Below are the code and all the weights of a small trained network. Each question names an input and a target symbol and asks about switching units off, where a switched-off unit gives its printed mean instead of its output.

import numpy as np


def w(rows, s, z=0):
    codes = np.array(rows[::2]) - 128.0
    scale = np.full(codes.shape[1], s)
    scale[-1] = z or s
    return codes * scale


def norm(h):
    return h / np.sqrt((h * h).mean(-1, keepdims=True) + 1e-5)


def f(y):
    return np.maximum(y, 0)


def softmax(a):
    e = np.exp(a - a.max(-1, keepdims=True))
    return e / e.sum(-1, keepdims=True)


def log_softmax(a):
    a = a - a.max(-1, keepdims=True)
    return a - np.log(np.exp(a).sum(-1, keepdims=True))


def net(x, mask):
    ids = ['αβγδεζθλμπστφψω'.index(c) for c in x.split()]
    T = len(ids)
    res = E[ids] + P[:T]
    u = 0
    for l in range(3):
        r = norm(res)
        for j in range(2):
            rows = slice(3 * j, 3 * j + 3)
            q, k, v = (r @ M[l][rows].T for M in (Q, K, V))
            z = softmax(np.where(np.tri(T) > 0, q @ k.T / 3**0.5, -1e9)) @ v
            o = O[l][rows]
            res = res + np.where(mask[u + j], z, o[:, -1]) @ o[:, :-1]
        u += 2
        y = f(norm(res) @ A[l][:, :-1].T + A[l][:, -1])
        res = res + np.where(mask[u : u + 8], y, B[l][:, -1]) @ B[l][:, :-1]
        u += 8
    return log_softmax(norm(res)[-1] @ U[:, :-1].T + U[:, -1])


Q, K, V, O, A, B = {}, {}, {}, {}, {}, {}
E = w([
[116,115,118],'α',
[87,138,92],'β',
[128,47,167],'γ',
[161,252,175],'δ',
[110,88,179],'ε',
[43,112,144],'ζ',
[165,122,88],'θ',
[141,210,122],'λ',
[92,129,148],'μ',
[121,114,123],'π',
[146,160,123],'σ',
[121,92,156],'τ',
[127,84,102],'φ',
[82,91,228],'ψ',
[84,121,172],'ω',
],0.031)
P = w([
[105,176,244],'0',
[113,31,61],'1',
[94,56,77],'2',
[87,87,93],'3',
[83,119,110],'4',
[169,142,162],'5',
[169,165,185],'6',
[177,187,211],'7',
[221,217,253],'8',
],0.004)
Q[0] = w([
[181,173,36],'0.h0',
[159,143,149],'0.h0',
[199,158,111],'0.h0',
[12,174,60],'0.h1',
[254,50,167],'0.h1',
[173,104,139],'0.h1',
],0.015)
K[0] = w([
[232,206,80],'0.h0',
[177,120,149],'0.h0',
[228,130,134],'0.h0',
[244,187,169],'0.h1',
[34,50,136],'0.h1',
[97,98,120],'0.h1',
],0.012)
V[0] = w([
[176,87,196],'0.h0',
[106,158,70],'0.h0',
[40,178,69],'0.h0',
[127,99,136],'0.h1',
[255,173,122],'0.h1',
[88,78,147],'0.h1',
],0.0076)
O[0] = w([
[133,65,88,36],'0.h0',
[90,175,154,190],'0.h0',
[185,196,181,251],'0.h0',
[162,137,134,92],'0.h1',
[2,166,70,145],'0.h1',
[196,137,158,76],'0.h1',
],0.008,0.0023)
A[0] = w([
[78,58,102,252],'0.n0',
[120,177,193,112],'0.n1',
[145,149,137,3],'0.n2',
[116,117,175,110],'0.n3',
[83,82,249,201],'0.n4',
[134,85,83,43],'0.n5',
[63,123,150,57],'0.n6',
[118,150,97,69],'0.n7',
],0.014,0.0025)
B[0] = w([
[226,125,212,210],'0.n0',
[205,172,124,225],'0.n1',
[92,146,94,142],'0.n2',
[92,94,124,165],'0.n3',
[74,35,252,253],'0.n4',
[125,175,208,141],'0.n5',
[143,64,205,200],'0.n6',
[173,151,167,173],'0.n7',
],0.013,0.0053)
Q[1] = w([
[137,115,69],'1.h0',
[126,144,51],'1.h0',
[150,88,21],'1.h0',
[167,83,27],'1.h1',
[125,218,122],'1.h1',
[114,4,157],'1.h1',
],0.023)
K[1] = w([
[165,91,170],'1.h0',
[150,63,250],'1.h0',
[204,65,180],'1.h0',
[230,65,8],'1.h1',
[79,157,82],'1.h1',
[226,91,177],'1.h1',
],0.02)
V[1] = w([
[136,108,120],'1.h0',
[124,146,129],'1.h0',
[108,40,162],'1.h0',
[121,193,130],'1.h1',
[147,128,107],'1.h1',
[240,4,28],'1.h1',
],0.0042)
O[1] = w([
[114,137,162,105],'1.h0',
[139,121,103,147],'1.h0',
[103,168,205,52],'1.h0',
[144,104,131,154],'1.h1',
[134,125,150,111],'1.h1',
[93,190,255,2],'1.h1',
],0.0072,0.0049)
A[1] = w([
[98,74,56,53],'1.n0',
[144,15,132,157],'1.n1',
[187,92,151,146],'1.n2',
[27,59,89,30],'1.n3',
[111,8,183,147],'1.n4',
[155,102,157,50],'1.n5',
[37,163,95,86],'1.n6',
[162,37,104,2],'1.n7',
],0.013,0.0035)
B[1] = w([
[48,105,110,148],'1.n0',
[144,192,193,210],'1.n1',
[82,143,75,205],'1.n2',
[103,84,221,153],'1.n3',
[128,251,189,254],'1.n4',
[91,159,126,161],'1.n5',
[132,180,58,169],'1.n6',
[111,166,225,146],'1.n7',
],0.022,0.008)
Q[2] = w([
[58,78,191],'2.h0',
[101,255,87],'2.h0',
[31,95,79],'2.h0',
[143,152,104],'2.h1',
[174,137,154],'2.h1',
[147,59,120],'2.h1',
],0.019)
K[2] = w([
[103,176,226],'2.h0',
[114,233,15],'2.h0',
[4,114,126],'2.h0',
[133,106,95],'2.h1',
[188,89,132],'2.h1',
[116,59,167],'2.h1',
],0.018)
V[2] = w([
[157,77,88],'2.h0',
[41,103,241],'2.h0',
[160,65,84],'2.h0',
[56,198,253],'2.h1',
[134,86,136],'2.h1',
[120,171,70],'2.h1',
],0.012)
O[2] = w([
[90,166,156,96],'2.h0',
[237,147,115,2],'2.h0',
[75,169,158,84],'2.h0',
[5,111,122,133],'2.h1',
[119,192,165,68],'2.h1',
[186,60,117,216],'2.h1',
],0.014,0.0093)
A[2] = w([
[115,74,123,254],'2.n0',
[96,4,198,232],'2.n1',
[197,245,98,130],'2.n2',
[119,186,143,249],'2.n3',
[116,165,110,173],'2.n4',
[140,190,53,138],'2.n5',
[142,148,135,145],'2.n6',
[103,66,140,86],'2.n7',
],0.028,0.0023)
B[2] = w([
[76,133,59,220],'2.n0',
[222,135,36,238],'2.n1',
[139,3,49,203],'2.n2',
[113,146,81,237],'2.n3',
[130,105,96,181],'2.n4',
[142,143,228,255],'2.n5',
[124,146,103,160],'2.n6',
[71,100,74,185],'2.n7',
],0.035,0.0088)
U = w([
[150,113,125,64],'α',
[95,125,227,199],'β',
[134,137,123,65],'γ',
[178,62,114,129],'δ',
[146,140,132,95],'ε',
[148,168,145,107],'ζ',
[119,134,12,195],'θ',
[163,9,187,169],'λ',
[75,248,106,1],'μ',
[9,114,138,179],'π',
[152,160,127,129],'σ',
[123,186,138,80],'τ',
[135,122,132,63],'φ',
[239,110,129,138],'ψ',
[133,123,127,50],'ω',
],0.016,0.0067)

Each question gives the input, a string of symbols that net reads in full, and the target symbol t.
The units are the heads (3 rows each of Q, K, V and O) and the neurons (one row each of A and B). Each row of codes is followed by its name. A weight is (code - 128) times the scale printed after its matrix; where a second scale follows, it is the last column's (O, A, B and U).
mask holds one flag per unit, layer by layer, with each layer's heads first. A switched-off unit (its flag False) gives its mean, the last column of its rows in O or B, instead of its output. The means were averaged over made-up inputs and are rounded, as every weight is.
A unit's drop is (log p(t) with every unit on - log p(t) with that unit switched off) / (log p(t) with every unit on - log p(t) with every unit switched off).
most important unit: the unit with the biggest drop
top k neurons: the k neurons with the biggest drops, biggest first
top k neurons in layer l: the k neurons of layer l with the biggest drops, biggest first
which heads matter: for each layer, one digit per head in row order, 1 if its drop is at least 0.15 and else 0, layers parted by /
drop of u: that unit's drop, to one decimal
input φ π σ π π σ μ φ, target π: most important unit => 2.n1
input β σ β β ω σ γ β, target λ: top 3 neurons in layer 0 => 0.n4; 0.n7; 0.n3
input σ π σ β σ β σ σ β, target β: top 3 neurons => 0.n4; 1.n6; 2.n5
input β σ σ γ α π γ μ σ, target β: top 3 neurons => 0.n4; 1.n4; 2.n5
input β δ μ σ β β β ω β, target λ: top 3 neurons in layer 2 => 2.n5; 2.n2; 2.n1
input σ γ γ, target ψ: top 2 neurons in layer 2 => 2.n5; 2.n2
input σ γ ζ σ φ ε, target ψ: which heads matter => 10 / 01 / 10
input ψ β σ λ φ α σ σ σ, target λ: top 2 neurons in layer 1 => 1.n3; 1.n0
input σ π β θ γ γ, target ψ: top 4 neurons => 0.n4; 0.n0; 1.n2; 2.n5
input μ σ σ γ σ, target β: top 2 neurons => 0.n0; 2.n5
input ε β β ε β, target β: which heads matter => 11 / 01 / 10
input δ ψ σ α ψ φ μ, target μ: which heads matter => 01 / 00 / 00
input σ π ε τ π, target π: top 3 neurons in layer 0 => 0.n0; 0.n6; 0.n1
input σ β σ β ζ, target ψ: top 2 neurons => 1.n3; 0.n4
input ψ σ β λ, target λ: top 2 neurons => 2.n5; 2.n2
input σ β λ β, target π: most important unit => 0.h0
input γ σ π σ β μ σ σ β, target π: top 4 neurons in layer 2 => 2.n1; 2.n5; 2.n2; 2.n3
input φ σ σ, target π: top 2 neurons in layer 1 => 1.n4; 1.n6
input β σ σ, target π: which heads matter => 01 / 01 / 10
input π ε σ ζ γ σ τ, target μ: most important unit => 1.n4
input ζ γ ζ β σ γ π τ μ, target μ: top 4 neurons => 1.n4; 2.n5; 0.n4; 2.n3
input σ β σ σ θ ω, target ψ: top 2 neurons in layer 1 => 1.n2; 1.n6
input σ β σ σ σ ζ, target ψ: top 3 neurons in layer 1 => 1.n3; 1.n6; 1.n7
input γ λ σ σ ψ, target ψ: top 3 neurons => 0.n4; 2.n1; 1.n4
input σ σ σ ζ λ, target λ: drop of 2.n5 => 0.2
input σ σ β ε, target ψ: drop of 0.n4 => 1.5
input σ σ θ β ε σ σ β ω, target ψ: drop of 0.n6 => 0.0
